Below is a small trained network, with its code and all its weights. Each question gives an input and a target symbol and asks what happens when units are switched off, that is, made to give their printed mean instead of their output.

import numpy as np


def w(rows, s, z=0):
    codes = np.array(rows[::2]) - 128.0
    scale = np.full(codes.shape[1], s)
    scale[-1] = z or s
    return codes * scale


def norm(h):
    return h / np.sqrt((h * h).mean(-1, keepdims=True) + 1e-5)


def f(y):
    return np.maximum(y, 0)


def softmax(a):
    e = np.exp(a - a.max(-1, keepdims=True))
    return e / e.sum(-1, keepdims=True)


def log_softmax(a):
    a = a - a.max(-1, keepdims=True)
    return a - np.log(np.exp(a).sum(-1, keepdims=True))


def net(x, mask):
    ids = ['αγδεηξ'.index(c) for c in x.split()]
    T = len(ids)
    res = E[ids] + P[:T]
    r = norm(res)
    for j in range(3):
        rows = slice(3 * j, 3 * j + 3)
        q, k, v = (r @ M[0][rows].T for M in (Q, K, V))
        z = softmax(np.where(np.tri(T) > 0, q @ k.T / 3**0.5, -1e9)) @ v
        o = O[0][rows]
        res = res + np.where(mask[j], z, o[:, -1]) @ o[:, :-1]
    y = f(norm(res) @ A[0][:, :-1].T + A[0][:, -1])
    res = res + np.where(mask[3:15], y, B[0][:, -1]) @ B[0][:, :-1]
    return log_softmax(norm(res)[-1] @ U[:, :-1].T + U[:, -1])


Q, K, V, O, A, B = {}, {}, {}, {}, {}, {}
E = w([
[68,72,41,160,95],'α',
[190,89,126,155,170],'γ',
[19,81,110,131,47],'δ',
[225,72,220,158,121],'ε',
[185,40,149,224,142],'η',
[217,208,103,252,133],'ξ',
],0.015)
P = w([
[4,211,151,81,146],'0',
[103,31,114,143,191],'1',
[111,75,144,182,106],'2',
[133,91,128,165,116],'3',
[117,104,137,196,73],'4',
[178,79,139,160,73],'5',
[182,104,122,198,68],'6',
[152,115,128,206,70],'7',
],0.011)
Q[0] = w([
[126,107,178,40,150],'head 0',
[151,201,120,77,202],'head 0',
[140,76,170,207,151],'head 0',
[110,208,114,109,72],'head 1',
[99,104,164,160,109],'head 1',
[110,183,227,121,186],'head 1',
[96,125,44,139,193],'head 2',
[129,144,66,7,165],'head 2',
[178,23,104,206,117],'head 2',
],0.014)
K[0] = w([
[92,75,194,120,83],'head 0',
[191,76,84,130,84],'head 0',
[114,151,173,184,216],'head 0',
[156,188,104,147,185],'head 1',
[155,85,126,98,145],'head 1',
[97,80,60,148,106],'head 1',
[109,148,78,191,125],'head 2',
[160,90,87,206,89],'head 2',
[40,167,255,154,171],'head 2',
],0.014)
V[0] = w([
[18,98,147,184,78],'head 0',
[129,254,50,74,151],'head 0',
[197,92,104,194,4],'head 0',
[140,98,94,146,194],'head 1',
[53,102,192,104,162],'head 1',
[184,145,61,113,38],'head 1',
[102,74,137,191,195],'head 2',
[129,70,45,237,38],'head 2',
[70,197,135,129,101],'head 2',
],0.015)
O[0] = w([
[135,126,5,157,125,160],'head 0',
[146,142,164,85,245,163],'head 0',
[96,65,88,86,83,152],'head 0',
[153,115,170,150,153,166],'head 1',
[28,85,142,142,161,108],'head 1',
[180,147,103,61,135,40],'head 1',
[93,166,135,198,101,220],'head 2',
[161,94,73,225,182,21],'head 2',
[52,97,108,100,105,254],'head 2',
],0.013,0.0072)
A[0] = w([
[184,59,176,56,190,249],'neuron 0',
[79,98,145,75,167,71],'neuron 1',
[157,76,87,136,172,91],'neuron 2',
[162,113,223,90,131,97],'neuron 3',
[173,71,67,190,191,61],'neuron 4',
[140,47,172,154,32,156],'neuron 5',
[162,128,86,169,147,146],'neuron 6',
[193,155,114,100,182,143],'neuron 7',
[218,240,52,79,66,16],'neuron 8',
[118,48,26,127,79,170],'neuron 9',
[180,7,87,128,112,218],'neuron 10',
[237,131,170,122,85,187],'neuron 11',
],0.014,0.0018)
B[0] = w([
[47,101,60,143,193,244],'neuron 0',
[92,78,145,152,160,170],'neuron 1',
[179,150,119,82,143,184],'neuron 2',
[147,217,112,154,111,197],'neuron 3',
[208,185,120,39,142,230],'neuron 4',
[127,141,5,62,152,254],'neuron 5',
[168,131,180,121,92,185],'neuron 6',
[121,78,113,147,130,215],'neuron 7',
[116,20,153,226,130,187],'neuron 8',
[95,227,152,175,120,210],'neuron 9',
[88,175,155,176,198,198],'neuron 10',
[182,77,125,136,73,204],'neuron 11',
],0.02,0.0088)
U = w([
[42,162,122,157,154,229],'α',
[101,79,118,62,43,69],'γ',
[200,215,88,94,123,75],'δ',
[170,45,148,140,194,148],'ε',
[128,137,251,134,107,2],'η',
[200,102,99,211,63,164],'ξ',
],0.011,0.0026)

Each question gives the input, a string of symbols that net reads in full, and the target symbol t.
The units are the heads (3 rows each of Q, K, V and O) and the neurons (one row each of A and B). Each row of codes is followed by its name. A weight is (code - 128) times the scale printed after its matrix; where a second scale follows, it is the last column's (O, A, B and U).
mask holds one flag per unit, heads first, then neurons. A switched-off unit (its flag False) gives its mean, the last column of its rows in O or B, instead of its output. The means were averaged over made-up inputs and are rounded, as every weight is.
A unit's drop is (log p(t) with every unit on - log p(t) with that unit switched off) / (log p(t) with every unit on - log p(t) with every unit switched off).
The circuit of an input: a set's keep is (log p(t) with only the set's units on - log p(t) with every unit switched off) / (log p(t) with every unit on - log p(t) with every unit switched off). Starting from the 12 units with the biggest drops (on a tie, the unit counted first), units are removed one at a time, each time the one whose removal leaves the highest keep (on an exact tie, the one counted first), for as long as the keep stays at least 0.8.
circuit, biggest first: the units of the circuit, biggest drop first
top k neurons: the k neurons with the biggest drops, biggest first
heads that matter: for each layer, one digit per head in row order, 1 if its drop is at least 0.15 and else 0, layers parted by /
input α ξ γ, target δ: circuit, biggest first	[head 2; neuron 4]
input ξ ξ η η ξ δ ξ α, target ε: heads that matter	100
input ε ξ ξ α, target γ: heads that matter	101
input ε ξ ξ ξ ε ξ γ δ, target γ: heads that matter	001
input ξ ξ ξ, target ε: circuit, biggest first	[head 0; head 1; neuron 8]
input α η ξ δ, target δ: heads that matter	001
input γ δ δ, target η: circuit, biggest first	[head 0; neuron 5]
input α ξ ξ, target δ: circuit, biggest first	[head 2; neuron 4; neuron 8]
input ε α ε, target δ: circuit, biggest first	[neuron 3]
input ξ ε ξ ε ξ η γ δ, target ε: circuit, biggest first	[head 0; neuron 9]
input δ ξ η η ε α ξ ε, target α: circuit, biggest first	[head 2; neuron 10]
input ξ ε ξ η ε γ α, target ε: circuit, biggest first	[head 0; neuron 9]
input α ξ δ α, target δ: circuit, biggest first	[head 2; neuron 4; head 1]
input γ α ε ε ξ ξ ε δ, target η: heads that matter	100
input ξ α γ ξ γ ε γ, target ε: circuit, biggest first	[head 0]
input ξ η ξ ξ ε, target ε: heads that matter	101
input ξ η ξ ε δ ε ξ, target ε: heads that matter	111
input ξ γ ξ ξ η ε η, target ε: heads that matter	100
input η η δ, target ξ: heads that matter	101
input η ξ ξ ξ, target ξ: heads that matter	010
input γ ξ α ξ γ ε ε ε, target η: circuit, biggest first	[head 0; head 2]
input δ η ε δ, target δ: top 2 neurons	[neuron 4; neuron 0]
input α δ ε η η, target δ: heads that matter	000
input ε γ η, target γ: heads that matter	001
input ξ ε ε η η, target ε: top 2 neurons	[neuron 9; neuron 5]
input α ξ γ ξ ε ξ η ε, target δ: top 3 neurons	[neuron 5; neuron 0; neuron 4]
input δ ε γ ε ξ η ξ ε, target α: top 3 neurons	[neuron 10; neuron 9; neuron 4]
input α ξ ε ξ α, target δ: top 2 neurons	[neuron 4; neuron 0]
input η η γ ξ ξ η ξ ξ, target ξ: top neuron	[neuron 8]
